Below are the code and all the weights of a small trained network. Each question names an input and a class and asks about switching units off, where a switched-off unit gives its printed mean instead of its output.

import numpy as np


def w(rows, s, z=0):
    codes = np.array(rows[::2]) - 128.0
    scale = np.full(codes.shape[1], s)
    scale[-1] = z or s
    return codes * scale


def f(y):
    return y / 2 * (1 + np.tanh(0.7978845608 * (y + 0.044715 * y**3)))


def log_softmax(a):
    a = a - a.max(-1, keepdims=True)
    return a - np.log(np.exp(a).sum(-1, keepdims=True))


def net(x, mask):
    res = np.array(x, float).reshape(1, 6) / 4 @ E
    y = f(res @ A[0][:, :-1].T + A[0][:, -1])
    res = res + np.where(mask, y, B[0][:, -1]) @ B[0][:, :-1]
    return log_softmax(res[-1] @ U[:, :-1].T + U[:, -1])


A, B = {}, {}
E = w([
[129,129,127],'x0',
[129,129,130],'x1',
[2,96,23],'x2',
[85,4,157],'x3',
[126,130,129],'x4',
[227,58,42],'x5',
],0.0051)
A[0] = w([
[178,112,117,25],'neuron 0',
[92,80,91,38],'neuron 1',
[169,229,145,169],'neuron 2',
[176,192,50,73],'neuron 3',
[132,144,200,37],'neuron 4',
[65,160,148,29],'neuron 5',
[179,93,103,47],'neuron 6',
[116,71,175,37],'neuron 7',
[121,149,105,182],'neuron 8',
[119,219,109,106],'neuron 9',
[177,108,62,30],'neuron 10',
[211,108,153,86],'neuron 11',
[128,139,94,253],'neuron 12',
[88,141,74,206],'neuron 13',
[119,93,137,37],'neuron 14',
[82,156,183,40],'neuron 15',
[137,165,161,34],'neuron 16',
[141,159,250,120],'neuron 17',
[149,97,83,44],'neuron 18',
[137,59,136,130],'neuron 19',
[81,157,174,51],'neuron 20',
[114,68,173,135],'neuron 21',
[127,83,105,44],'neuron 22',
[174,105,70,47],'neuron 23',
[145,104,152,57],'neuron 24',
[81,129,82,77],'neuron 25',
],0.014,0.0043)
B[0] = w([
[144,197,105,132],'neuron 0',
[166,147,92,162],'neuron 1',
[91,77,155,254],'neuron 2',
[61,145,56,185],'neuron 3',
[145,183,97,149],'neuron 4',
[156,190,148,155],'neuron 5',
[129,166,149,152],'neuron 6',
[75,153,71,136],'neuron 7',
[133,112,116,164],'neuron 8',
[66,146,64,183],'neuron 9',
[90,177,225,164],'neuron 10',
[204,167,11,201],'neuron 11',
[146,81,147,217],'neuron 12',
[210,132,55,222],'neuron 13',
[107,167,87,113],'neuron 14',
[96,164,185,159],'neuron 15',
[121,182,104,130],'neuron 16',
[197,147,39,244],'neuron 17',
[131,171,142,140],'neuron 18',
[67,119,115,177],'neuron 19',
[107,153,197,158],'neuron 20',
[55,117,93,176],'neuron 21',
[122,172,110,132],'neuron 22',
[103,177,201,163],'neuron 23',
[129,156,85,116],'neuron 24',
[227,209,6,164],'neuron 25',
],0.022,0.0047)
U = w([
[136,255,171,155],'0',
[211,123,53,12],'1',
[142,73,79,221],'2',
[147,76,82,221],'3',
[62,95,47,58],'4',
[157,80,94,215],'5',
[197,60,209,67],'6',
[119,99,173,43],'7',
],0.0098,0.011)

Each question gives the input, the list of numbers given to net, and the class t.
The units are the neurons (one row each of A and B). Each row of codes is followed by its name. A weight is (code - 128) times the scale printed after its matrix; where a second scale follows, it is the last column's (A, B and U).
mask holds one flag per neuron, in row order. A switched-off neuron (its flag False) gives its mean, the last column of its row in B, instead of its output. The means were averaged over made-up inputs and are rounded, as every weight is.
A unit's drop is (log p(t) with every unit on - log p(t) with that unit switched off) / (log p(t) with every unit on - log p(t) with every unit switched off).
The circuit of an input: a set's keep is (log p(t) with only the set's units on - log p(t) with every unit switched off) / (log p(t) with every unit on - log p(t) with every unit switched off). Starting from the 12 units with the biggest drops (on a tie, the unit counted first), units are removed one at a time, each time the one whose removal leaves the highest keep (on an exact tie, the one counted first), for as long as the keep stays at least 0.8.
circuit, biggest first: the units of the circuit, biggest drop first
top k neurons: the k neurons with the biggest drops, biggest first
drop when u is switched off: that unit's drop, to one decimal
input [5,1,0,8,5,-7], class 4: circuit, biggest first	(neuron 21)
input [6,3,8,3,-4,5], class 1: top 3 neurons	(neuron 25; neuron 13; neuron 1)
input [2,-4,-6,7,-5,-3], class 4: circuit, biggest first	(neuron 21; neuron 7)
input [2,2,-7,-8,4,-3], class 4: circuit, biggest first	(neuron 2; neuron 9)
input [5,6,7,6,1,-1], class 1: top 3 neurons	(neuron 25; neuron 13; neuron 1)
input [-1,1,4,-7,0,-6], class 4: top 2 neurons	(neuron 9; neuron 2)
input [-2,6,3,8,0,-1], class 4: circuit, biggest first	(neuron 21; neuron 7)
input [-2,-3,-1,0,-2,-1], class 6: circuit, biggest first	(neuron 3; neuron 11; neuron 25; neuron 9)
input [5,-4,-5,7,-1,6], class 4: top 3 neurons	(neuron 19; neuron 21; neuron 7)
input [5,-6,6,1,3,0], class 1: circuit, biggest first	(neuron 25; neuron 13)
input [7,-7,-7,6,-7,-3], class 1: top 2 neurons	(neuron 17; neuron 11)
input [3,0,-1,-6,-8,8], class 0: top 2 neurons	(neuron 10; neuron 23)
input [-2,-1,-5,-6,-5,7], class 0: top 4 neurons	(neuron 10; neuron 23; neuron 0; neuron 6)
input [3,-6,7,-5,5,4], class 1: circuit, biggest first	(neuron 13)
input [-5,5,7,-3,0,4], class 1: top 3 neurons	(neuron 25; neuron 13; neuron 2)
input [4,0,7,-3,-7,-2], class 1: top 3 neurons	(neuron 25; neuron 13; neuron 2)
input [-4,-5,-3,6,1,-5], class 4: top 3 neurons	(neuron 21; neuron 7; neuron 13)
input [5,-3,2,8,-3,-4], class 4: top 3 neurons	(neuron 21; neuron 7; neuron 19)
input [-8,7,0,-2,-3,8], class 0: drop when neuron 21 is switched off	0.0
input [1,6,4,-4,2,-8], class 0: circuit, biggest first	(neuron 5)
input [6,-1,1,-7,7,-3], class 4: drop when neuron 2 is switched off	0.1
input [5,2,-8,-2,-6,3], class 1: drop when neuron 11 is switched off	1.0
